Below is a small trained network, with its code and all its weights. Each question gives an input and a class and asks what happens when units are switched off, that is, made to give their printed mean instead of their output.

import numpy as np


def w(rows, s, z=0):
    codes = np.array(rows[::2]) - 128.0
    scale = np.full(codes.shape[1], s)
    scale[-1] = z or s
    return codes * scale


def norm(h):
    return h / np.sqrt((h * h).mean(-1, keepdims=True) + 1e-5)


def f(y):
    return y / 2 * (1 + np.tanh(0.7978845608 * (y + 0.044715 * y**3)))


def log_softmax(a):
    a = a - a.max(-1, keepdims=True)
    return a - np.log(np.exp(a).sum(-1, keepdims=True))


def net(x, mask):
    res = np.array(x, float).reshape(1, 8) / 4 @ E
    u = 0
    for l in range(3):
        y = f(norm(res) @ A[l][:, :-1].T + A[l][:, -1])
        res = res + np.where(mask[u : u + 3], y, B[l][:, -1]) @ B[l][:, :-1]
        u += 3
    return log_softmax(norm(res)[-1] @ U[:, :-1].T + U[:, -1])


A, B = {}, {}
E = w([
[98,66,123,124,124,125,140,91,174,116],'x0',
[168,167,157,167,168,142,172,154,90,137],'x1',
[70,47,168,46,138,108,125,126,163,42],'x2',
[158,144,63,161,99,187,204,172,155,119],'x3',
[113,113,79,129,99,131,165,113,114,146],'x4',
[108,66,47,146,107,61,173,43,211,139],'x5',
[102,129,13,48,146,251,131,206,113,68],'x6',
[92,106,149,84,171,132,47,157,95,65],'x7',
],0.0021)
A[0] = w([
[169,149,105,150,89,216,79,146,66,97,43],'L0N1',
[115,131,254,105,184,81,50,182,102,101,85],'L0N2',
[96,140,167,113,158,71,144,122,78,134,9],'L0N3',
],0.0027,0.0012)
B[0] = w([
[210,121,85,128,113,110,177,109,117,61,186],'L0N1',
[164,141,198,99,254,167,64,164,156,96,244],'L0N2',
[234,152,140,131,160,149,156,189,206,131,86],'L0N3',
],0.0044,0.0011)
A[1] = w([
[178,230,183,218,134,23,164,3,154,186,159],'L1N1',
[215,192,50,109,70,252,152,231,126,125,3],'L1N2',
[142,155,164,85,142,184,205,229,121,126,181],'L1N3',
],0.002,0.0007)
B[1] = w([
[143,90,126,201,99,107,170,155,147,140,248],'L1N1',
[115,168,113,151,224,127,114,167,2,143,254],'L1N2',
[91,154,85,159,84,124,89,60,87,111,201],'L1N3',
],0.0043,0.0013)
A[2] = w([
[149,139,238,72,199,136,71,160,128,105,51],'L2N1',
[186,145,162,236,109,76,178,84,186,226,20],'L2N2',
[174,186,43,142,130,254,142,143,33,96,2],'L2N3',
],0.0038,0.00038)
B[2] = w([
[196,177,160,191,114,155,37,63,156,90,192],'L2N1',
[229,36,106,199,17,128,97,170,18,230,218],'L2N2',
[56,207,187,99,172,23,254,193,111,149,254],'L2N3',
],0.0052,0.0045)
U = w([
[54,56,47,39,128,162,130,74,219,82,2],'0',
[68,248,112,78,214,85,225,228,61,120,185],'1',
[198,185,215,123,210,172,2,93,159,39,162],'2',
[227,63,107,209,45,104,125,144,64,205,163],'3',
],0.0062,0.00082)

Each question gives the input, the list of numbers given to net, and the class t.
The units are the neurons (one row each of A and B). Each row of codes is followed by its name. A weight is (code - 128) times the scale printed after its matrix; where a second scale follows, it is the last column's (A, B and U).
mask holds one flag per neuron, layer by layer. A switched-off neuron (its flag False) gives its mean, the last column of its row in B, instead of its output. The means were averaged over made-up inputs and are rounded, as every weight is.
A unit's drop is (log p(t) with every unit on - log p(t) with that unit switched off) / (log p(t) with every unit on - log p(t) with every unit switched off).
The circuit of an input: a set's keep is (log p(t) with only the set's units on - log p(t) with every unit switched off) / (log p(t) with every unit on - log p(t) with every unit switched off). Starting from all 9 units, units are removed one at a time, each time the one whose removal leaves the highest keep (on an exact tie, the one counted first), for as long as the keep stays at least 0.8.
circuit, biggest first: the units of the circuit, biggest drop first
k most important neurons: the k neurons with the biggest drops, biggest first
k most important neurons of layer l: the k neurons of layer l with the biggest drops, biggest first
drop of u: that unit's drop, to one decimal
input [-2,-3,2,-4,-5,-5,4,-5], class 2: circuit, biggest first => L2N1
input [-1,-1,1,-8,-5,8,1,0], class 0: circuit, biggest first => L2N2, L2N3, L2N1
input [-6,4,0,4,-7,-8,-3,3], class 2: circuit, biggest first => L2N1, L0N2
input [8,-5,5,8,-2,-2,2,-7], class 0: circuit, biggest first => L2N3, L2N2
input [3,-8,0,7,-6,-7,-2,0], class 2: 3 most important neurons => L0N2, L2N1, L1N1
input [-1,1,-7,-5,2,-3,0,4], class 2: 3 most important neurons => L0N2, L2N1, L2N2
input [1,5,8,0,3,-7,7,5], class 2: 3 most important neurons => L2N1, L0N2, L1N1
input [3,-3,5,4,8,-3,-6,2], class 0: 3 most important neurons => L2N2, L2N3, L1N1
input [-7,-8,3,-7,-7,2,-1,-7], class 2: 3 most important neurons => L0N2, L2N1, L0N1
input [-8,-4,-6,-5,0,8,8,-5], class 1: 2 most important neurons of layer 2 => L2N2, L2N3
input [-5,-7,-1,-1,-2,5,4,5], class 0: 2 most important neurons of layer 2 => L2N3, L2N2
input [6,-3,-7,1,-5,5,8,-7], class 1: 2 most important neurons of layer 2 => L2N3, L2N2
input [7,7,8,6,3,-2,-1,1], class 0: 2 most important neurons of layer 2 => L2N3, L2N2
input [3,0,-2,-3,-3,4,3,4], class 0: most important neuron => L1N2
input [8,5,2,4,-8,0,2,3], class 2: drop of L2N1 => 0.1
input [-2,6,2,-8,1,-4,7,4], class 2: drop of L2N1 => 0.5
